Below are the code and all the weights of a small trained network. Each question names an input and a target symbol and asks about switching units off, where a switched-off unit gives its printed mean instead of its output.

import numpy as np


def w(rows, s, z=0):
    codes = np.array(rows[::2]) - 128.0
    scale = np.full(codes.shape[1], s)
    scale[-1] = z or s
    return codes * scale


def f(y):
    return y / 2 * (1 + np.tanh(0.7978845608 * (y + 0.044715 * y**3)))


def softmax(a):
    e = np.exp(a - a.max(-1, keepdims=True))
    return e / e.sum(-1, keepdims=True)


def log_softmax(a):
    a = a - a.max(-1, keepdims=True)
    return a - np.log(np.exp(a).sum(-1, keepdims=True))


def net(x, mask):
    ids = ['αβγδεζηθλμξπσ'.index(c) for c in x.split()]
    T = len(ids)
    res = E[ids] + P[:T]
    r = res
    for j in range(2):
        rows = slice(4 * j, 4 * j + 4)
        q, k, v = (r @ M[0][rows].T for M in (Q, K, V))
        z = softmax(np.where(np.tri(T) > 0, q @ k.T / 4**0.5, -1e9)) @ v
        o = O[0][rows]
        res = res + np.where(mask[j], z, o[:, -1]) @ o[:, :-1]
    y = f(res @ A[0][:, :-1].T + A[0][:, -1])
    res = res + np.where(mask[2:14], y, B[0][:, -1]) @ B[0][:, :-1]
    return log_softmax(res[-1] @ U[:, :-1].T + U[:, -1])


Q, K, V, O, A, B = {}, {}, {}, {}, {}, {}
E = w([
[87,89,245],'α',
[28,179,51],'β',
[157,178,219],'γ',
[137,185,102],'δ',
[147,139,135],'ε',
[153,126,151],'ζ',
[142,144,61],'η',
[53,101,151],'θ',
[144,251,85],'λ',
[147,41,39],'μ',
[149,212,146],'ξ',
[254,73,106],'π',
[146,157,144],'σ',
],0.0073)
P = w([
[1,15,100],'0',
[153,242,121],'1',
[179,234,118],'2',
[193,232,118],'3',
[204,229,111],'4',
[213,226,121],'5',
],0.0051)
Q[0] = w([
[17,27,144],'head 0',
[218,219,186],'head 0',
[18,60,161],'head 0',
[254,213,150],'head 0',
[37,219,226],'head 1',
[209,102,31],'head 1',
[139,251,31],'head 1',
[147,237,167],'head 1',
],0.008)
K[0] = w([
[206,246,138],'head 0',
[6,13,177],'head 0',
[186,249,191],'head 0',
[49,6,113],'head 0',
[8,154,221],'head 1',
[207,60,17],'head 1',
[19,100,2],'head 1',
[16,80,71],'head 1',
],0.0072)
V[0] = w([
[146,10,177],'head 0',
[132,2,167],'head 0',
[72,156,35],'head 0',
[83,147,27],'head 0',
[199,49,155],'head 1',
[97,185,114],'head 1',
[146,63,52],'head 1',
[184,127,181],'head 1',
],0.0074)
O[0] = w([
[246,166,224,195],'head 0',
[251,149,220,235],'head 0',
[152,7,2,255],'head 0',
[163,4,3,250],'head 0',
[208,103,221,31],'head 1',
[92,160,49,179],'head 1',
[171,31,139,144],'head 1',
[168,185,191,50],'head 1',
],0.0066,0.0015)
A[0] = w([
[19,202,58,157],'neuron 0',
[95,40,181,216],'neuron 1',
[150,70,15,115],'neuron 2',
[87,223,218,204],'neuron 3',
[74,28,199,212],'neuron 4',
[255,151,133,139],'neuron 5',
[192,125,245,140],'neuron 6',
[58,201,103,255],'neuron 7',
[230,95,60,236],'neuron 8',
[181,142,223,92],'neuron 9',
[31,119,38,69],'neuron 10',
[56,172,161,222],'neuron 11',
],0.007,0.0061)
B[0] = w([
[54,169,46,193],'neuron 0',
[2,150,200,154],'neuron 1',
[247,105,66,183],'neuron 2',
[31,242,94,184],'neuron 3',
[53,127,243,147],'neuron 4',
[198,167,236,198],'neuron 5',
[201,254,94,180],'neuron 6',
[13,85,112,223],'neuron 7',
[176,35,208,255],'neuron 8',
[223,221,81,153],'neuron 9',
[221,226,66,167],'neuron 10',
[16,177,201,171],'neuron 11',
],0.0066,0.0075)
U = w([
[28,191,199,80],'α',
[105,161,29,111],'β',
[178,211,106,46],'γ',
[181,173,135,49],'δ',
[129,116,165,170],'ε',
[115,126,159,166],'ζ',
[188,129,140,78],'η',
[26,94,128,237],'θ',
[116,89,114,208],'λ',
[166,12,147,219],'μ',
[133,136,197,217],'ξ',
[253,91,181,4],'π',
[195,103,68,77],'σ',
],0.0068,0.0049)

Each question gives the input, a string of symbols that net reads in full, and the target symbol t.
The units are the heads (4 rows each of Q, K, V and O) and the neurons (one row each of A and B). Each row of codes is followed by its name. A weight is (code - 128) times the scale printed after its matrix; where a second scale follows, it is the last column's (O, A, B and U).
mask holds one flag per unit, heads first, then neurons. A switched-off unit (its flag False) gives its mean, the last column of its rows in O or B, instead of its output. The means were averaged over made-up inputs and are rounded, as every weight is.
A unit's drop is (log p(t) with every unit on - log p(t) with that unit switched off) / (log p(t) with every unit on - log p(t) with every unit switched off).
k most important neurons: the k neurons with the biggest drops, biggest first
which heads matter: for each layer, one digit per head in row order, 1 if its drop is at least 0.15 and else 0, layers parted by /
drop when u is switched off: that unit's drop, to one decimal
input α π λ μ γ, target γ: which heads matter : 10
input β η α δ, target σ: which heads matter : 11
input β β α η ε, target σ: 2 most important neurons : neuron 2; neuron 10
input δ α π, target π: which heads matter : 01
input γ π λ, target α: which heads matter : 10
input λ λ γ, target β: which heads matter : 11
input β ζ μ π ξ, target σ: which heads matter : 11
input α δ ξ, target γ: which heads matter : 10
input γ δ ζ, target α: 3 most important neurons : neuron 3; neuron 2; neuron 11
input γ ζ ζ ε ζ δ, target α: 2 most important neurons : neuron 3; neuron 2
input η μ δ σ ζ α, target α: most important neuron : neuron 2
input λ θ μ, target μ: 3 most important neurons : neuron 8; neuron 3; neuron 6
input η δ σ ε δ, target μ: drop when head 0 is switched off : 0.4
input α η α α ε, target γ: drop when neuron 6 is switched off : 0.3
input η μ ζ π, target π: drop when neuron 8 is switched off : 0.1
input α α γ ζ ζ λ, target γ: drop when neuron 11 is switched off : 0.0
input γ ε α δ, target α: most important neuron : neuron 3
